Below are the code and all the weights of a small trained network. Each question names an input and a target symbol and asks about switching units off, where a switched-off unit gives its printed mean instead of its output.

import numpy as np


def w(rows, s, z=0):
    codes = np.array(rows[::2]) - 128.0
    scale = np.full(codes.shape[1], s)
    scale[-1] = z or s
    return codes * scale


def norm(h):
    return h / np.sqrt((h * h).mean(-1, keepdims=True) + 1e-5)


def f(y):
    return np.maximum(y, 0)


def softmax(a):
    e = np.exp(a - a.max(-1, keepdims=True))
    return e / e.sum(-1, keepdims=True)


def log_softmax(a):
    a = a - a.max(-1, keepdims=True)
    return a - np.log(np.exp(a).sum(-1, keepdims=True))


def net(x, mask):
    ids = ['γδζλμξπσφψω'.index(c) for c in x.split()]
    T = len(ids)
    res = E[ids] + P[:T]
    u = 0
    for l in range(3):
        q, k, v = (norm(res) @ M[l].T for M in (Q, K, V))
        z = softmax(np.where(np.tri(T) > 0, q @ k.T / 3**0.5, -1e9)) @ v
        res = res + np.where(mask[u], z, O[l][:, -1]) @ O[l][:, :-1]
        u += 1
        y = f(norm(res) @ A[l][:, :-1].T + A[l][:, -1])
        res = res + np.where(mask[u : u + 8], y, B[l][:, -1]) @ B[l][:, :-1]
        u += 8
    return log_softmax(norm(res)[-1] @ U[:, :-1].T + U[:, -1])


Q, K, V, O, A, B = {}, {}, {}, {}, {}, {}
E = w([
[153,138,90,192,201],'γ',
[112,117,157,136,92],'δ',
[122,142,119,89,81],'ζ',
[133,150,117,79,92],'λ',
[133,108,82,108,78],'μ',
[120,177,189,133,177],'ξ',
[171,117,107,193,117],'π',
[170,68,125,123,144],'σ',
[210,61,180,51,107],'φ',
[177,181,140,151,41],'ψ',
[118,232,99,250,134],'ω',
],0.024)
P = w([
[162,72,253,228,137],'0',
[143,115,177,181,134],'1',
[124,156,126,121,154],'2',
[113,231,125,130,122],'3',
[160,227,230,206,152],'4',
[103,245,157,210,110],'5',
],0.0063)
Q[0] = w([
[160,36,115,2,18],'L0H1',
[149,196,184,145,187],'L0H1',
[145,90,102,155,167],'L0H1',
],0.0081)
K[0] = w([
[200,103,114,15,162],'L0H1',
[136,255,62,116,84],'L0H1',
[89,164,86,244,155],'L0H1',
],0.0081)
V[0] = w([
[95,97,71,236,104],'L0H1',
[3,83,78,15,228],'L0H1',
[159,3,108,181,153],'L0H1',
],0.0045)
O[0] = w([
[200,207,98,60,100,92],'L0H1',
[254,167,208,112,179,1],'L0H1',
[169,93,134,128,196,128],'L0H1',
],0.0072,0.0041)
A[0] = w([
[154,122,187,38,168,3],'L0N1',
[207,77,182,110,137,134],'L0N2',
[152,194,65,122,94,208],'L0N3',
[117,171,207,138,136,91],'L0N4',
[233,137,122,169,176,95],'L0N5',
[155,128,164,181,112,152],'L0N6',
[119,57,108,131,135,151],'L0N7',
[127,199,61,213,254,160],'L0N8',
],0.011,0.0045)
B[0] = w([
[180,170,105,221,94,148],'L0N1',
[114,191,41,85,111,217],'L0N2',
[63,80,143,201,145,208],'L0N3',
[50,161,130,87,183,218],'L0N4',
[44,87,111,166,112,181],'L0N5',
[142,125,51,96,158,199],'L0N6',
[90,233,95,85,136,196],'L0N7',
[145,50,220,255,157,253],'L0N8',
],0.0073,0.0067)
Q[1] = w([
[146,129,116,64,103],'L1H1',
[10,182,69,153,100],'L1H1',
[114,80,147,95,130],'L1H1',
],0.014)
K[1] = w([
[158,81,125,98,82],'L1H1',
[166,254,99,142,126],'L1H1',
[110,61,80,89,165],'L1H1',
],0.017)
V[1] = w([
[140,113,209,149,47],'L1H1',
[102,55,207,78,101],'L1H1',
[167,43,178,3,73],'L1H1',
],0.0068)
O[1] = w([
[156,12,218,18,85,94],'L1H1',
[43,3,177,7,69,99],'L1H1',
[33,79,183,115,224,3],'L1H1',
],0.0058,0.0056)
A[1] = w([
[228,3,117,101,255,181],'L1N1',
[81,150,67,193,131,96],'L1N2',
[236,136,101,145,70,5],'L1N3',
[100,208,197,134,111,242],'L1N4',
[195,41,113,168,117,13],'L1N5',
[68,136,172,126,244,138],'L1N6',
[129,106,114,164,56,61],'L1N7',
[63,76,113,170,242,63],'L1N8',
],0.0093,0.0019)
B[1] = w([
[161,121,146,182,43,150],'L1N1',
[145,173,98,125,206,254],'L1N2',
[106,131,186,98,119,159],'L1N3',
[133,116,8,139,145,241],'L1N4',
[107,111,34,133,161,142],'L1N5',
[54,114,165,102,91,236],'L1N6',
[128,107,90,105,146,177],'L1N7',
[110,118,209,95,88,216],'L1N8',
],0.012,0.0064)
Q[2] = w([
[13,208,1,238,53],'L2H1',
[81,107,177,124,157],'L2H1',
[204,34,154,151,149],'L2H1',
],0.0099)
K[2] = w([
[84,213,126,217,123],'L2H1',
[91,74,169,98,248],'L2H1',
[178,59,118,128,166],'L2H1',
],0.016)
V[2] = w([
[171,177,93,238,1],'L2H1',
[51,64,127,187,242],'L2H1',
[164,178,238,187,188],'L2H1',
],0.0064)
O[2] = w([
[181,108,196,9,137,144],'L2H1',
[1,147,155,147,205,255],'L2H1',
[29,131,97,128,75,139],'L2H1',
],0.0099,0.0043)
A[2] = w([
[177,46,88,160,191,12],'L2N1',
[56,171,203,85,197,8],'L2N2',
[92,72,233,63,122,72],'L2N3',
[57,171,25,4,81,253],'L2N4',
[33,124,103,207,130,171],'L2N5',
[63,29,195,76,70,19],'L2N6',
[95,123,193,215,177,209],'L2N7',
[126,111,71,27,254,110],'L2N8',
],0.0095,0.0033)
B[2] = w([
[78,69,82,87,112,137],'L2N1',
[61,115,155,58,118,171],'L2N2',
[118,152,96,175,158,150],'L2N3',
[173,102,248,192,119,212],'L2N4',
[143,72,117,96,157,249],'L2N5',
[148,176,133,95,193,155],'L2N6',
[160,200,116,31,61,209],'L2N7',
[102,146,136,143,27,173],'L2N8',
],0.011,0.012)
U = w([
[72,71,140,254,158,100],'γ',
[126,150,105,111,201,115],'δ',
[63,144,79,166,2,91],'ζ',
[101,230,229,187,73,2],'λ',
[92,153,144,178,107,69],'μ',
[6,191,137,71,111,183],'ξ',
[101,92,20,121,164,182],'π',
[136,146,172,152,232,103],'σ',
[176,158,115,79,97,247],'φ',
[123,154,152,154,198,80],'ψ',
[111,250,75,212,148,171],'ω',
],0.009,0.0048)

Each question gives the input, a string of symbols that net reads in full, and the target symbol t.
The units are the heads (3 rows each of Q, K, V and O) and the neurons (one row each of A and B). Each row of codes is followed by its name. A weight is (code - 128) times the scale printed after its matrix; where a second scale follows, it is the last column's (O, A, B and U).
mask holds one flag per unit, layer by layer, with each layer's heads first. A switched-off unit (its flag False) gives its mean, the last column of its rows in O or B, instead of its output. The means were averaged over made-up inputs and are rounded, as every weight is.
A unit's drop is (log p(t) with every unit on - log p(t) with that unit switched off) / (log p(t) with every unit on - log p(t) with every unit switched off).
The circuit of an input: a set's keep is (log p(t) with only the set's units on - log p(t) with every unit switched off) / (log p(t) with every unit on - log p(t) with every unit switched off). Starting from the 12 units with the biggest drops (on a tie, the unit counted first), units are removed one at a time, each time the one whose removal leaves the highest keep (on an exact tie, the one counted first), for as long as the keep stays at least 0.8.
units of the circuit, in order: the units of the circuit, biggest drop first
most important unit: the unit with the biggest drop
k most important neurons: the k neurons with the biggest drops, biggest first
k most important neurons of layer l: the k neurons of layer l with the biggest drops, biggest first
drop when u is switched off: that unit's drop, to one decimal
input μ ζ ζ, target ζ: most important unit	L0N8
input π ξ ω λ, target λ: 2 most important neurons of layer 2	L2N4; L2N5
input σ σ σ μ σ δ, target ω: 2 most important neurons	L0N2; L0N7
input φ ξ μ σ ξ ζ, target ω: 4 most important neurons of layer 0	L0N3; L0N7; L0N2; L0N8
input ζ ζ ξ μ, target γ: units of the circuit, in order	L2N4; L2N7
input ζ σ ω ζ, target λ: 2 most important neurons	L2N4; L0N5
input δ φ σ, target ξ: 2 most important neurons	L0N7; L0N5
input π ξ ξ ω π ζ, target λ: 3 most important neurons	L2N4; L0N8; L2N5
input γ δ σ ξ μ, target ω: 2 most important neurons	L0N8; L0N2
input γ ψ σ μ ξ σ, target ω: 2 most important neurons	L0N7; L0N2
input σ ξ ξ ζ, target γ: 2 most important neurons	L0N5; L1N7
input ξ ξ δ, target γ: 4 most important neurons	L2N4; L0N8; L1N6; L1N7
input ξ σ σ ζ ζ, target ω: 4 most important neurons	L0N3; L0N2; L0N7; L0N8
input ω δ μ, target λ: units of the circuit, in order	L2N4
input ξ σ δ μ, target ω: 3 most important neurons of layer 1	L1N2; L1N6; L1N4
input σ σ σ δ, target ω: 2 most important neurons	L0N2; L0N7
input σ ξ φ ω σ, target λ: 2 most important neurons	L2N4; L2N8
input δ ξ λ λ, target γ: 2 most important neurons of layer 0	L0N4; L0N6
input ξ λ δ, target γ: 4 most important neurons	L0N8; L2N4; L1N7; L1N6
input σ σ φ π, target π: 2 most important neurons of layer 0	L0N4; L0N5
input φ φ ξ γ, target γ: units of the circuit, in order	L0N8
input σ ψ λ μ, target φ: 3 most important neurons of layer 0	L0N8; L0N5; L0N6
input ξ μ σ μ ξ λ, target γ: 2 most important neurons of layer 2	L2N7; L2N4
input ξ σ ζ ψ φ μ, target φ: 2 most important neurons of layer 0	L0N5; L0N4
input ζ μ ω ζ λ, target λ: drop when L2H1 is switched off	0.4
input φ ξ ξ ω σ σ, target λ: drop when L0N5 is switched off	0.2
input δ ψ ξ ξ ψ σ, target φ: units of the circuit, in order	L2H1
